Below are the code and all the weights of a small trained network. Each question names an input and a class and asks about switching units off, where a switched-off unit gives its printed mean instead of its output.

import numpy as np


def w(rows, s, z=0):
    codes = np.array(rows[::2]) - 128.0
    scale = np.full(codes.shape[1], s)
    scale[-1] = z or s
    return codes * scale


def f(y):
    return np.maximum(y, 0)


def log_softmax(a):
    a = a - a.max(-1, keepdims=True)
    return a - np.log(np.exp(a).sum(-1, keepdims=True))


def net(x, mask):
    res = np.array(x, float).reshape(1, 5) / 4 @ E
    y = f(res @ A[0][:, :-1].T + A[0][:, -1])
    res = res + np.where(mask, y, B[0][:, -1]) @ B[0][:, :-1]
    return log_softmax(res[-1] @ U[:, :-1].T + U[:, -1])


A, B = {}, {}
E = w([
[172,156,153,176,119,9,205,226,183],'x0',
[119,159,136,138,138,151,147,117,149],'x1',
[190,194,209,106,12,139,120,115,63],'x2',
[139,93,137,143,123,152,119,132,132],'x3',
[85,188,163,228,139,83,22,153,65],'x4',
],0.015)
A[0] = w([
[118,105,114,81,168,107,165,144,182,114],'n1',
[54,112,157,138,158,143,92,141,140,109],'n2',
[96,139,181,220,157,59,83,186,149,104],'n3',
[204,106,146,87,130,55,199,151,209,168],'n4',
[72,114,93,85,121,173,91,41,112,249],'n5',
[85,73,75,61,193,160,151,69,136,212],'n6',
[133,83,21,92,184,136,185,132,157,221],'n7',
[234,142,153,31,41,150,199,62,125,164],'n8',
[99,101,99,22,140,194,149,114,107,193],'n9',
[95,159,150,159,88,147,28,69,68,143],'n10',
[49,73,78,162,244,107,145,152,145,254],'n11',
[22,98,61,75,169,161,63,50,124,216],'n12',
[198,230,212,204,34,104,129,157,27,85],'n13',
[80,151,123,166,150,176,26,56,78,159],'n14',
[43,121,64,238,190,113,91,153,119,131],'n15',
[141,105,97,116,145,110,190,153,191,139],'n16',
[162,128,154,64,78,152,142,55,94,164],'n17',
[119,111,112,129,74,149,197,180,164,144],'n18',
],0.011,0.0083)
B[0] = w([
[146,92,185,127,132,104,159,110,123,177],'n1',
[95,160,117,180,173,85,119,148,92,159],'n2',
[165,231,138,184,133,87,144,174,85,218],'n3',
[56,48,179,130,85,120,181,133,175,225],'n4',
[203,170,101,160,131,185,85,41,99,222],'n5',
[205,155,157,188,101,165,111,72,121,220],'n6',
[218,121,229,165,108,106,132,45,180,221],'n7',
[135,73,82,94,92,199,190,209,54,249],'n8',
[189,160,129,169,85,180,121,114,146,213],'n9',
[104,188,154,83,158,160,54,105,126,210],'n10',
[189,143,117,115,202,33,186,125,121,239],'n11',
[148,178,114,216,150,139,72,46,74,232],'n12',
[113,146,201,188,45,189,78,124,163,250],'n13',
[49,152,93,60,173,134,60,115,104,214],'n14',
[157,177,47,150,197,68,193,186,71,217],'n15',
[121,62,154,152,145,86,151,131,176,192],'n16',
[123,125,90,85,108,254,202,121,65,205],'n17',
[88,58,129,110,112,110,158,154,170,177],'n18',
],0.0099,0.026)
U = w([
[193,158,195,219,71,140,87,89,150,121],'0',
[125,157,21,150,183,101,92,101,105,7],'1',
[164,123,31,102,106,204,158,122,83,254],'2',
[15,153,152,66,121,175,46,98,130,204],'3',
[152,76,175,99,148,59,164,95,207,65],'4',
[140,163,103,150,157,75,181,250,128,71],'5',
[23,61,120,102,75,156,164,190,151,178],'6',
],0.012,0.0019)

Each question gives the input, the list of numbers given to net, and the class t.
The units are the neurons (one row each of A and B). Each row of codes is followed by its name. A weight is (code - 128) times the scale printed after its matrix; where a second scale follows, it is the last column's (A, B and U).
mask holds one flag per neuron, in row order. A switched-off neuron (its flag False) gives its mean, the last column of its row in B, instead of its output. The means were averaged over made-up inputs and are rounded, as every weight is.
A unit's drop is (log p(t) with every unit on - log p(t) with that unit switched off) / (log p(t) with every unit on - log p(t) with every unit switched off).
most important unit: the unit with the biggest drop
top k neurons: the k neurons with the biggest drops, biggest first
drop of u: that unit's drop, to one decimal
input [-6,2,1,-8,5], class 3: most important unit : n10
input [-7,3,-7,-2,2], class 1: top 2 neurons : n14, n15
input [-1,5,6,-1,0], class 2: top 2 neurons : n8, n17
input [1,-3,0,-8,-8], class 4: top 2 neurons : n7, n13
input [0,-6,8,-1,8], class 3: top 3 neurons : n10, n14, n7
input [-4,5,1,-4,8], class 3: top 2 neurons : n10, n14
input [7,-6,0,-3,-6], class 4: drop of n7 : 0.3
input [1,-4,1,5,0], class 6: drop of n6 : 0.2
input [-3,0,-8,-3,-7], class 0: drop of n11 : 0.0
input [1,-1,8,-5,-4], class 6: drop of n5 : 0.1
input [0,7,7,5,-1], class 2: top 2 neurons : n4, n8
input [5,6,-6,-8,1], class 5: top 2 neurons : n15, n3
input [4,-8,-8,0,1], class 5: top 2 neurons : n15, n3
